Below is a small trained network, with its code and all its weights. Each question gives an input and a target symbol and asks what happens when units are switched off, that is, made to give their printed mean instead of their output.

import numpy as np


def w(rows, s, z=0):
    codes = np.array(rows[::2]) - 128.0
    scale = np.full(codes.shape[1], s)
    scale[-1] = z or s
    return codes * scale


def norm(h):
    return h / np.sqrt((h * h).mean(-1, keepdims=True) + 1e-5)


def f(y):
    return np.maximum(y, 0)


def softmax(a):
    e = np.exp(a - a.max(-1, keepdims=True))
    return e / e.sum(-1, keepdims=True)


def log_softmax(a):
    a = a - a.max(-1, keepdims=True)
    return a - np.log(np.exp(a).sum(-1, keepdims=True))


def net(x, mask):
    ids = ['αβγζλξπστω'.index(c) for c in x.split()]
    T = len(ids)
    res = E[ids] + P[:T]
    u = 0
    for l in range(3):
        q, k, v = (norm(res) @ M[l].T for M in (Q, K, V))
        z = softmax(np.where(np.tri(T) > 0, q @ k.T / 3**0.5, -1e9)) @ v
        res = res + np.where(mask[u], z, O[l][:, -1]) @ O[l][:, :-1]
        u += 1
        y = f(norm(res) @ A[l][:, :-1].T + A[l][:, -1])
        res = res + np.where(mask[u : u + 12], y, B[l][:, -1]) @ B[l][:, :-1]
        u += 12
    return log_softmax(norm(res)[-1] @ U[:, :-1].T + U[:, -1])


Q, K, V, O, A, B = {}, {}, {}, {}, {}, {}
E = w([
[93,137,154,176,128,40],'α',
[248,85,145,123,102,75],'β',
[174,159,192,224,57,115],'γ',
[115,149,227,77,193,27],'ζ',
[200,215,187,83,139,198],'λ',
[182,135,155,58,160,29],'ξ',
[90,212,248,201,78,142],'π',
[187,145,203,83,186,133],'σ',
[228,168,116,125,79,157],'τ',
[70,61,187,126,122,193],'ω',
],0.012)
P = w([
[1,116,128,112,80,118],'0',
[170,137,132,133,124,114],'1',
[156,143,134,146,148,110],'2',
[156,142,136,159,155,107],'3',
[154,142,137,172,162,109],'4',
[159,133,141,189,160,108],'5',
],0.0095)
Q[0] = w([
[129,98,65,155,118,141],'0.h1',
[53,160,2,112,172,181],'0.h1',
[130,105,52,59,44,164],'0.h1',
],0.0076)
K[0] = w([
[138,173,118,134,183,138],'0.h1',
[254,173,156,172,174,124],'0.h1',
[166,169,91,163,155,99],'0.h1',
],0.0085)
V[0] = w([
[87,27,100,201,248,254],'0.h1',
[28,236,95,86,122,167],'0.h1',
[120,171,131,178,49,102],'0.h1',
],0.0059)
O[0] = w([
[152,110,208,248,79,67,189],'0.h1',
[213,254,73,88,178,97,251],'0.h1',
[139,167,78,40,24,117,200],'0.h1',
],0.0066,0.0021)
A[0] = w([
[128,191,85,152,88,131,21],'0.n1',
[108,185,144,29,195,123,98],'0.n2',
[194,114,214,158,198,141,124],'0.n3',
[71,243,77,135,137,189,3],'0.n4',
[254,72,28,152,95,170,77],'0.n5',
[75,31,8,161,91,24,71],'0.n6',
[59,129,163,111,41,108,17],'0.n7',
[181,18,41,120,172,7,137],'0.n8',
[90,35,114,15,79,235,84],'0.n9',
[160,132,120,170,127,104,147],'0.n10',
[83,208,64,171,165,151,90],'0.n11',
[95,30,186,89,75,159,125],'0.n12',
],0.0076,0.005)
B[0] = w([
[138,98,136,70,129,170,137],'0.n1',
[193,101,162,209,109,153,198],'0.n2',
[171,113,73,74,68,120,253],'0.n3',
[208,69,87,79,162,50,144],'0.n4',
[136,136,191,151,254,159,156],'0.n5',
[184,162,63,204,234,115,135],'0.n6',
[152,104,129,146,158,246,147],'0.n7',
[77,190,223,112,58,211,168],'0.n8',
[32,81,148,148,205,190,157],'0.n9',
[152,137,139,123,95,120,179],'0.n10',
[184,87,154,74,167,170,139],'0.n11',
[87,101,75,166,153,166,201],'0.n12',
],0.008,0.0064)
Q[1] = w([
[61,106,28,99,158,130],'1.h1',
[76,173,2,57,127,69],'1.h1',
[230,222,210,161,105,139],'1.h1',
],0.0088)
K[1] = w([
[241,177,129,140,112,76],'1.h1',
[255,116,197,193,91,99],'1.h1',
[48,30,110,169,98,165],'1.h1',
],0.0095)
V[1] = w([
[106,132,140,145,253,82],'1.h1',
[74,103,30,156,111,110],'1.h1',
[45,123,148,1,128,150],'1.h1',
],0.0065)
O[1] = w([
[179,90,129,125,179,43,138],'1.h1',
[161,74,46,197,104,152,133],'1.h1',
[181,253,145,247,191,82,254],'1.h1',
],0.0074,0.0035)
A[1] = w([
[69,107,150,62,168,155,24],'1.n1',
[125,117,142,170,125,139,79],'1.n2',
[109,125,140,57,193,105,30],'1.n3',
[138,168,80,82,132,148,29],'1.n4',
[145,126,124,105,187,166,81],'1.n5',
[4,105,89,98,218,146,2],'1.n6',
[135,125,135,132,103,62,47],'1.n7',
[168,113,50,117,75,122,50],'1.n8',
[114,133,109,154,105,114,58],'1.n9',
[147,70,17,74,91,51,84],'1.n10',
[59,111,136,160,119,111,68],'1.n11',
[27,135,128,101,212,150,38],'1.n12',
],0.015,0.0044)
B[1] = w([
[134,85,108,225,144,173,192],'1.n1',
[108,149,122,104,125,84,241],'1.n2',
[178,168,124,80,65,161,186],'1.n3',
[76,121,143,111,145,81,172],'1.n4',
[94,112,121,179,92,78,206],'1.n5',
[131,48,167,235,248,180,252],'1.n6',
[110,120,156,89,144,65,210],'1.n7',
[205,164,66,120,95,134,183],'1.n8',
[129,145,121,134,127,79,156],'1.n9',
[255,13,30,15,159,91,169],'1.n10',
[85,123,150,86,130,136,220],'1.n11',
[124,23,154,228,190,157,235],'1.n12',
],0.012,0.0036)
Q[2] = w([
[108,11,137,133,122,203],'2.h1',
[210,151,250,195,86,94],'2.h1',
[24,78,145,122,164,204],'2.h1',
],0.013)
K[2] = w([
[145,150,128,129,216,217],'2.h1',
[16,11,115,124,65,126],'2.h1',
[117,192,135,70,187,157],'2.h1',
],0.012)
V[2] = w([
[228,46,197,147,80,176],'2.h1',
[102,186,159,189,70,205],'2.h1',
[83,106,254,85,192,81],'2.h1',
],0.0081)
O[2] = w([
[254,118,192,142,144,181,248],'2.h1',
[69,189,176,203,110,198,233],'2.h1',
[70,94,151,38,246,181,194],'2.h1',
],0.0088,0.0017)
A[2] = w([
[165,131,76,148,76,67,19],'2.n1',
[52,163,19,108,115,7,1],'2.n2',
[114,137,107,9,236,158,26],'2.n3',
[216,104,9,130,150,211,117],'2.n4',
[181,201,131,22,66,157,101],'2.n5',
[27,198,157,92,199,195,31],'2.n6',
[104,12,73,238,150,114,10],'2.n7',
[157,211,78,66,110,171,2],'2.n8',
[164,185,74,175,94,144,85],'2.n9',
[64,196,33,201,143,162,65],'2.n10',
[148,184,193,130,97,68,101],'2.n11',
[139,147,65,142,91,172,121],'2.n12',
],0.011,0.0055)
B[2] = w([
[166,116,103,160,77,81,171],'2.n1',
[11,157,54,120,180,34,168],'2.n2',
[85,125,245,126,79,53,185],'2.n3',
[88,182,102,75,191,120,193],'2.n4',
[64,49,62,162,107,128,215],'2.n5',
[218,163,5,101,126,162,169],'2.n6',
[133,62,134,232,139,92,208],'2.n7',
[132,113,82,142,96,223,145],'2.n8',
[85,143,174,138,110,93,193],'2.n9',
[87,80,251,107,173,115,180],'2.n10',
[72,113,98,105,117,173,254],'2.n11',
[97,167,185,102,132,137,156],'2.n12',
],0.012,0.0065)
U = w([
[119,34,104,255,223,124,151],'α',
[239,67,23,88,148,58,206],'β',
[63,10,91,70,20,155,86],'γ',
[209,144,100,219,33,31,191],'ζ',
[31,235,211,197,95,178,2],'λ',
[210,246,125,170,254,101,105],'ξ',
[233,86,192,98,84,237,86],'π',
[155,107,230,39,178,49,134],'σ',
[28,173,30,165,180,7,71],'τ',
[122,190,24,105,120,191,246],'ω',
],0.0061,0.0029)

Each question gives the input, a string of symbols that net reads in full, and the target symbol t.
The units are the heads (3 rows each of Q, K, V and O) and the neurons (one row each of A and B). Each row of codes is followed by its name. A weight is (code - 128) times the scale printed after its matrix; where a second scale follows, it is the last column's (O, A, B and U).
mask holds one flag per unit, layer by layer, with each layer's heads first. A switched-off unit (its flag False) gives its mean, the last column of its rows in O or B, instead of its output. The means were averaged over made-up inputs and are rounded, as every weight is.
A unit's drop is (log p(t) with every unit on - log p(t) with that unit switched off) / (log p(t) with every unit on - log p(t) with every unit switched off).
The circuit of an input: a set's keep is (log p(t) with only the set's units on - log p(t) with every unit switched off) / (log p(t) with every unit on - log p(t) with every unit switched off). Starting from the 12 units with the biggest drops (on a tie, the unit counted first), units are removed one at a time, each time the one whose removal leaves the highest keep (on an exact tie, the one counted first), for as long as the keep stays at least 0.8.
units of the circuit, in order: the units of the circuit, biggest drop first
most important unit: the unit with the biggest drop
k most important neurons: the k neurons with the biggest drops, biggest first
top k neurons in layer l: the k neurons of layer l with the biggest drops, biggest first
input ζ ω τ π ω, target σ: most important unit => 0.h1
input τ ζ α ξ, target τ: units of the circuit, in order => (0.h1; 2.h1; 1.h1; 2.n2)
input ω ω λ, target ζ: 2 most important neurons => (0.n12; 0.n3)
input α τ ξ, target β: 3 most important neurons => (0.n6; 1.n10; 0.n2)
input ω ζ ω τ γ ζ, target ζ: 4 most important neurons => (0.n12; 0.n3; 0.n8; 1.n6)
input ζ α γ λ λ, target σ: units of the circuit, in order => (2.h1; 2.n3)
input λ ζ β, target γ: units of the circuit, in order => (1.n6; 2.n5; 1.h1; 0.n2)
input ζ ω ζ ω ζ β, target σ: 3 most important neurons => (0.n2; 1.n6; 2.n3)
input ω ω ω ξ, target γ: units of the circuit, in order => (0.n8; 1.n6; 2.n11; 2.n5)
input τ γ π, target τ: units of the circuit, in order => (0.h1; 2.h1; 1.n4)
input τ σ γ ω π ω, target τ: top 3 neurons in layer 1 => (1.n2; 1.n11; 1.n12)
input π σ γ, target ω: 2 most important neurons => (2.n6; 1.n6)
input λ π π, target γ: top 3 neurons in layer 1 => (1.n6; 1.n3; 1.n12)
input γ β σ, target λ: most important unit => 0.h1
input ω ξ α ω λ α, target ζ: 3 most important neurons => (0.n3; 0.n12; 0.n8)
input ω σ ω, target ζ: 4 most important neurons => (0.n12; 0.n8; 0.n3; 1.n6)
input ω τ π, target λ: 2 most important neurons => (2.n11; 1.n6)
input π ω σ σ β ω, target ω: 2 most important neurons => (1.n11; 0.n2)
input ξ ζ ξ, target ξ: top 2 neurons in layer 0 => (0.n2; 0.n3)
input α ω λ τ, target ξ: most important unit => 0.n5
input π ω γ ζ β π, target λ: 2 most important neurons => (2.n11; 0.n9)
input γ ζ ω σ, target β: 3 most important neurons => (0.n3; 0.n12; 0.n8)
input ζ γ σ, target σ: 2 most important neurons => (0.n2; 2.n3)
input ω ω ω ξ π ξ, target γ: 2 most important neurons => (1.n6; 0.n8)
input β β π ω ξ σ, target β: 2 most important neurons => (0.n3; 0.n9)
input ω γ π ω τ π, target ζ: 3 most important neurons => (0.n3; 0.n12; 1.n6)
input τ ζ ζ ζ α, target τ: most important unit => 0.h1
input λ ζ τ α λ, target γ: top 4 neurons in layer 1 => (1.n6; 1.n3; 1.n12; 1.n4)
input ω ζ ω, target ζ: top 4 neurons in layer 0 => (0.n12; 0.n8; 0.n3; 0.n9)
input ω ω σ, target ζ: top 3 neurons in layer 0 => (0.n3; 0.n12; 0.n4)
